Here is a tiny trained network, its code and every weight. The questions are about switching its units off for an input and a class, where a switched-off unit gives its printed mean instead of its output.

import numpy as np


def w(rows, s, z=0):
    codes = np.array(rows[::2]) - 128.0
    scale = np.full(codes.shape[1], s)
    scale[-1] = z or s
    return codes * scale


def norm(h):
    return h / np.sqrt((h * h).mean(-1, keepdims=True) + 1e-5)


def f(y):
    return np.maximum(y, 0)


def log_softmax(a):
    a = a - a.max(-1, keepdims=True)
    return a - np.log(np.exp(a).sum(-1, keepdims=True))


def net(x, mask):
    res = np.array(x, float).reshape(1, 7) / 4 @ E
    u = 0
    for l in range(2):
        y = f(norm(res) @ A[l][:, :-1].T + A[l][:, -1])
        res = res + np.where(mask[u : u + 7], y, B[l][:, -1]) @ B[l][:, :-1]
        u += 7
    return log_softmax(norm(res)[-1] @ U[:, :-1].T + U[:, -1])


A, B = {}, {}
E = w([
[55,235,189,148,89,16,190,164,123,80,125,209],'x0',
[163,142,112,112,52,128,49,165,56,155,109,181],'x1',
[92,89,148,119,210,144,128,104,171,83,153,28],'x2',
[213,16,49,162,102,40,183,135,212,3,201,165],'x3',
[105,137,51,178,134,196,181,59,126,164,154,96],'x4',
[103,114,166,63,92,138,14,19,116,69,119,131],'x5',
[145,88,118,75,80,44,62,194,52,122,110,142],'x6',
],0.005)
A[0] = w([
[181,78,132,131,98,152,85,142,92,127,88,107,71],'L0N1',
[229,65,41,79,137,178,174,171,75,83,96,185,145],'L0N2',
[172,142,118,157,88,66,126,124,141,156,139,202,167],'L0N3',
[78,163,156,131,196,190,141,186,123,192,112,76,7],'L0N4',
[152,62,130,179,122,210,44,43,201,194,133,78,3],'L0N5',
[200,43,162,72,85,87,27,142,107,137,105,142,23],'L0N6',
[115,184,170,130,242,193,122,141,111,216,136,1,102],'L0N7',
],0.0049,0.0044)
B[0] = w([
[142,117,183,97,127,119,124,129,128,105,124,156,162],'L0N1',
[74,184,211,134,149,116,108,52,166,102,136,114,219],'L0N2',
[94,119,39,184,91,110,101,116,91,164,114,58,201],'L0N3',
[59,205,139,234,192,146,163,223,51,163,122,3,180],'L0N4',
[162,118,29,21,85,200,166,36,147,131,137,123,191],'L0N5',
[222,95,185,119,149,133,49,230,42,175,208,90,197],'L0N6',
[81,101,176,189,227,191,134,182,162,187,17,164,254],'L0N7',
],0.0059,0.0052)
A[1] = w([
[177,94,67,159,180,66,196,124,218,46,208,111,21],'L1N1',
[129,201,67,115,2,127,170,142,89,179,92,193,7],'L1N2',
[194,96,92,87,134,234,154,34,135,143,90,67,17],'L1N3',
[198,88,163,26,98,110,96,214,74,96,128,164,105],'L1N4',
[179,102,90,100,158,216,119,47,162,151,145,119,9],'L1N5',
[103,171,191,49,141,143,118,27,164,92,72,92,58],'L1N6',
[136,42,93,69,165,235,126,64,122,129,146,146,3],'L1N7',
],0.0061,0.0034)
B[1] = w([
[73,75,108,182,42,195,137,190,191,48,103,52,252],'L1N1',
[209,198,114,163,131,2,210,46,109,129,129,134,190],'L1N2',
[149,113,9,16,158,130,173,106,174,206,78,176,239],'L1N3',
[182,95,134,139,175,183,62,113,93,125,199,100,253],'L1N4',
[152,121,39,34,139,119,141,35,118,101,107,185,217],'L1N5',
[86,90,182,53,75,117,143,99,161,125,209,233,201],'L1N6',
[156,142,13,63,153,135,153,88,145,139,117,168,218],'L1N7',
],0.0087,0.0046)
U = w([
[146,92,36,40,160,174,154,45,163,165,104,167,165],'0',
[71,158,182,193,187,181,163,190,122,210,49,115,195],'1',
[200,76,171,119,133,118,13,164,53,127,182,118,197],'2',
[95,57,99,220,62,131,165,174,204,39,132,64,101],'3',
[185,205,131,207,79,11,171,92,75,153,134,161,41],'4',
[53,123,226,81,101,109,123,88,155,100,162,194,2],'5',
],0.012,0.002)

Each question gives the input, the list of numbers given to net, and the class t.
The units are the neurons (one row each of A and B). Each row of codes is followed by its name. A weight is (code - 128) times the scale printed after its matrix; where a second scale follows, it is the last column's (A, B and U).
mask holds one flag per neuron, layer by layer. A switched-off neuron (its flag False) gives its mean, the last column of its row in B, instead of its output. The means were averaged over made-up inputs and are rounded, as every weight is.
A unit's drop is (log p(t) with every unit on - log p(t) with that unit switched off) / (log p(t) with every unit on - log p(t) with every unit switched off).
The circuit of an input: a set's keep is (log p(t) with only the set's units on - log p(t) with every unit switched off) / (log p(t) with every unit on - log p(t) with every unit switched off). Starting from the 12 units with the biggest drops (on a tie, the unit counted first), units are removed one at a time, each time the one whose removal leaves the highest keep (on an exact tie, the one counted first), for as long as the keep stays at least 0.8.
units of the circuit, in order: the units of the circuit, biggest drop first
k most important neurons: the k neurons with the biggest drops, biggest first
drop when u is switched off: that unit's drop, to one decimal
input [-4,1,-8,7,-6,3,-8], class 3: units of the circuit, in order => (L1N1)
input [0,-7,8,6,4,7,6], class 3: 3 most important neurons => (L1N1 L0N5 L0N7)
input [7,-1,5,5,-7,6,3], class 2: units of the circuit, in order => (L1N4 L0N6)
input [2,3,-6,5,-8,1,-5], class 4: units of the circuit, in order => (L0N3 L1N2)
input [8,-6,-3,2,-2,6,4], class 4: 4 most important neurons => (L0N3 L0N2 L0N7 L1N1)
input [2,7,3,-6,-7,3,-3], class 2: 2 most important neurons => (L0N2 L1N4)
input [0,4,-3,4,4,-3,-8], class 3: 2 most important neurons => (L1N1 L0N5)
input [1,-7,3,5,1,6,-3], class 3: 3 most important neurons => (L1N1 L0N7 L0N5)
input [-2,-6,-8,-4,-5,3,-6], class 1: 4 most important neurons => (L0N7 L0N4 L1N7 L1N5)
input [-1,0,-8,0,-4,-5,3], class 4: 2 most important neurons => (L1N2 L0N3)
input [7,-2,-3,-5,7,7,-1], class 5: 2 most important neurons => (L1N6 L0N3)
input [-2,1,-4,5,3,-4,-7], class 3: drop when L0N5 is switched off => 0.2
input [8,-3,6,1,-3,5,7], class 2: drop when L1N4 is switched off => 0.4
input [5,3,-6,-5,1,5,5], class 4: units of the circuit, in order => (L1N2)
input [-8,-8,-5,-8,-8,1,2], class 1: drop when L0N2 is switched off => 0.0
